Below is a small trained network, with its code and all its weights. Each question gives an input and a target symbol and asks what happens when units are switched off, that is, made to give their printed mean instead of their output.

import numpy as np


def w(rows, s, z=0):
    codes = np.array(rows[::2]) - 128.0
    scale = np.full(codes.shape[1], s)
    scale[-1] = z or s
    return codes * scale


def f(y):
    return y / 2 * (1 + np.tanh(0.7978845608 * (y + 0.044715 * y**3)))


def softmax(a):
    e = np.exp(a - a.max(-1, keepdims=True))
    return e / e.sum(-1, keepdims=True)


def log_softmax(a):
    a = a - a.max(-1, keepdims=True)
    return a - np.log(np.exp(a).sum(-1, keepdims=True))


def net(x, mask):
    ids = ['βελμξω'.index(c) for c in x.split()]
    T = len(ids)
    res = E[ids] + P[:T]
    u = 0
    for l in range(3):
        q, k, v = (res @ M[l].T for M in (Q, K, V))
        z = softmax(np.where(np.tri(T) > 0, q @ k.T / 4**0.5, -1e9)) @ v
        res = res + np.where(mask[u], z, O[l][:, -1]) @ O[l][:, :-1]
        u += 1
        y = f(res @ A[l][:, :-1].T + A[l][:, -1])
        res = res + np.where(mask[u : u + 4], y, B[l][:, -1]) @ B[l][:, :-1]
        u += 4
    return log_softmax(res[-1] @ U[:, :-1].T + U[:, -1])


Q, K, V, O, A, B = {}, {}, {}, {}, {}, {}
E = w([
[196,173,184,96,152,169,180],'β',
[98,39,109,203,94,208,168],'ε',
[213,180,121,113,63,140,62],'λ',
[106,106,167,2,78,146,145],'μ',
[112,198,79,98,159,245,139],'ξ',
[105,192,102,104,136,71,143],'ω',
],0.008)
P = w([
[86,196,159,78,174,162,92],'0',
[104,171,147,112,160,140,125],'1',
[133,149,120,115,162,127,138],'2',
[148,131,98,122,162,113,158],'3',
[158,113,84,130,148,105,188],'4',
[170,104,70,145,139,102,207],'5',
[178,94,50,152,136,97,228],'6',
[179,83,51,168,113,105,253],'7',
],0.0061)
Q[0] = w([
[137,24,126,197,129,132,153],'0.h1',
[196,249,149,147,99,66,178],'0.h1',
[127,137,173,124,213,125,158],'0.h1',
[75,231,32,55,80,132,112],'0.h1',
],0.019)
K[0] = w([
[197,99,86,49,143,105,183],'0.h1',
[93,35,193,250,184,145,91],'0.h1',
[119,179,132,128,202,137,114],'0.h1',
[70,72,53,188,66,138,77],'0.h1',
],0.019)
V[0] = w([
[104,112,229,189,139,168,146],'0.h1',
[202,124,254,159,231,148,143],'0.h1',
[123,122,208,21,31,128,206],'0.h1',
[216,178,135,9,186,112,146],'0.h1',
],0.0056)
O[0] = w([
[149,134,179,150,231,122,140,73],'0.h1',
[133,160,226,56,177,131,154,112],'0.h1',
[121,113,174,83,135,156,19,142],'0.h1',
[101,153,178,34,2,187,131,255],'0.h1',
],0.0044,0.0019)
A[0] = w([
[87,41,160,176,148,97,44,14],'0.n1',
[114,65,218,241,181,18,165,28],'0.n2',
[129,145,173,192,200,132,7,53],'0.n3',
[92,49,188,180,170,105,49,2],'0.n4',
],0.013,0.0041)
B[0] = w([
[136,78,67,114,73,62,122,2],'0.n1',
[159,87,153,127,30,211,76,98],'0.n2',
[127,5,2,13,241,143,55,10],'0.n3',
[172,102,141,87,121,81,162,23],'0.n4',
],0.0059,0.00068)
Q[1] = w([
[89,126,81,220,211,179,35],'1.h1',
[177,162,104,12,142,200,177],'1.h1',
[165,64,186,120,155,175,15],'1.h1',
[199,127,40,86,65,121,94],'1.h1',
],0.011)
K[1] = w([
[74,157,249,76,129,102,63],'1.h1',
[139,61,87,202,100,75,147],'1.h1',
[4,184,155,159,160,116,55],'1.h1',
[143,135,111,117,150,107,226],'1.h1',
],0.013)
V[1] = w([
[148,98,97,107,212,12,125],'1.h1',
[66,79,121,75,171,178,170],'1.h1',
[137,154,146,136,100,158,139],'1.h1',
[71,160,144,192,159,151,194],'1.h1',
],0.011)
O[1] = w([
[48,168,254,177,83,184,90,3],'1.h1',
[158,98,118,107,189,107,20,86],'1.h1',
[172,126,92,125,130,115,169,190],'1.h1',
[158,97,190,197,181,76,81,109],'1.h1',
],0.0082,0.005)
A[1] = w([
[120,223,231,114,47,121,131,70],'1.n1',
[56,104,142,255,49,56,123,2],'1.n2',
[36,175,129,132,58,89,149,107],'1.n3',
[42,207,219,90,142,163,65,115],'1.n4',
],0.0088,0.004)
B[1] = w([
[90,191,104,83,100,227,156,57],'1.n1',
[76,3,211,116,68,191,34,3],'1.n2',
[111,242,158,106,58,133,177,178],'1.n3',
[186,125,85,86,206,82,72,53],'1.n4',
],0.0072,0.00057)
Q[2] = w([
[69,106,73,141,151,171,95],'2.h1',
[154,211,132,139,92,4,104],'2.h1',
[32,77,191,148,93,83,85],'2.h1',
[35,155,131,117,219,62,224],'2.h1',
],0.029)
K[2] = w([
[143,124,138,83,194,98,95],'2.h1',
[46,142,175,140,77,226,179],'2.h1',
[128,229,150,52,132,160,64],'2.h1',
[107,94,210,216,132,157,2],'2.h1',
],0.029)
V[2] = w([
[240,89,181,94,27,143,47],'2.h1',
[179,103,245,70,194,182,216],'2.h1',
[113,65,167,129,119,7,151],'2.h1',
[157,120,99,229,156,230,131],'2.h1',
],0.016)
O[2] = w([
[246,80,118,162,19,144,106,56],'2.h1',
[202,70,199,41,204,171,178,109],'2.h1',
[129,92,195,193,151,38,108,2],'2.h1',
[143,126,83,177,189,249,104,111],'2.h1',
],0.011,0.0055)
A[2] = w([
[93,39,145,107,74,103,146,67],'2.n1',
[99,116,133,75,89,129,160,83],'2.n2',
[63,16,159,113,71,147,106,14],'2.n3',
[95,115,201,117,136,174,2,2],'2.n4',
],0.02,0.0049)
B[2] = w([
[66,138,149,123,120,248,94,151],'2.n1',
[145,103,145,170,141,106,106,252],'2.n2',
[167,144,93,123,142,43,180,131],'2.n3',
[117,173,159,114,87,12,152,139],'2.n4',
],0.014,0.015)
U = w([
[143,48,78,199,222,94,76,6],'β',
[49,63,171,157,156,190,53,180],'ε',
[71,198,45,4,184,197,180,81],'λ',
[204,133,43,156,41,97,164,151],'μ',
[83,209,203,150,163,31,124,254],'ξ',
[206,47,167,86,193,96,213,86],'ω',
],0.0033,0.0039)

Each question gives the input, a string of symbols that net reads in full, and the target symbol t.
The units are the heads (4 rows each of Q, K, V and O) and the neurons (one row each of A and B). Each row of codes is followed by its name. A weight is (code - 128) times the scale printed after its matrix; where a second scale follows, it is the last column's (O, A, B and U).
mask holds one flag per unit, layer by layer, with each layer's heads first. A switched-off unit (its flag False) gives its mean, the last column of its rows in O or B, instead of its output. The means were averaged over made-up inputs and are rounded, as every weight is.
A unit's drop is (log p(t) with every unit on - log p(t) with that unit switched off) / (log p(t) with every unit on - log p(t) with every unit switched off).
The circuit of an input: a set's keep is (log p(t) with only the set's units on - log p(t) with every unit switched off) / (log p(t) with every unit on - log p(t) with every unit switched off). Starting from the 12 units with the biggest drops (on a tie, the unit counted first), units are removed one at a time, each time the one whose removal leaves the highest keep (on an exact tie, the one counted first), for as long as the keep stays at least 0.8.
units of the circuit, in order: the units of the circuit, biggest drop first
unit that matters most: the unit with the biggest drop
k most important neurons: the k neurons with the biggest drops, biggest first
k most important neurons of layer l: the k neurons of layer l with the biggest drops, biggest first
drop of u: that unit's drop, to one decimal
input ξ ω ε λ, target β: units of the circuit, in order -> (2.h1, 1.h1)
input λ λ λ λ ξ ω ξ, target ξ: 3 most important neurons -> (0.n3, 1.n1, 0.n2)
input ε β μ μ, target ξ: 2 most important neurons -> (2.n4, 1.n4)
input λ ε μ μ ξ ε, target ε: units of the circuit, in order -> (2.n1, 1.h1, 2.h1, 0.h1)
input ω λ β ω λ, target ω: units of the circuit, in order -> (1.h1, 2.h1)
input ξ ε ω, target β: units of the circuit, in order -> (1.h1, 2.h1)
input λ μ λ ξ β λ λ β, target μ: units of the circuit, in order -> (0.h1, 2.h1, 1.h1)
input λ λ ω β β λ ω, target ω: 3 most important neurons of layer 1 -> (1.n2, 1.n3, 1.n4)
input ω λ μ ξ β μ ω λ, target ε: units of the circuit, in order -> (2.n1, 1.h1, 0.h1, 2.h1)
input ξ λ μ λ λ λ ω ξ, target μ: units of the circuit, in order -> (1.h1, 2.h1, 1.n1)
input λ λ λ λ β λ ξ, target λ: units of the circuit, in order -> (1.h1, 2.h1, 0.h1, 1.n3)
input ε β ξ ω ξ ξ λ ε, target ω: most important neuron -> (2.n3)
input λ λ λ λ ξ λ ω, target ξ: units of the circuit, in order -> (1.h1, 2.h1)
input λ λ λ ω ξ λ ξ, target μ: units of the circuit, in order -> (2.h1)
input ξ ω ξ β ω ξ, target ω: units of the circuit, in order -> (1.h1, 2.h1, 1.n3)
input ε ξ λ λ λ ω λ, target λ: units of the circuit, in order -> (2.h1, 2.n2)
input μ λ μ λ, target ε: 2 most important neurons -> (2.n1, 2.n2)
input λ β β β λ, target ω: 2 most important neurons -> (1.n4, 0.n2)
input λ ε ω λ β, target λ: 2 most important neurons -> (2.n2, 0.n3)
input ω λ λ λ μ, target ε: 2 most important neurons -> (2.n1, 2.n2)
input λ ε ω, target λ: unit that matters most -> 2.n2
input ε λ λ, target ξ: 2 most important neurons -> (2.n4, 0.n3)
input ω μ ω ξ λ λ ω, target λ: drop of 2.n1 -> -0.1
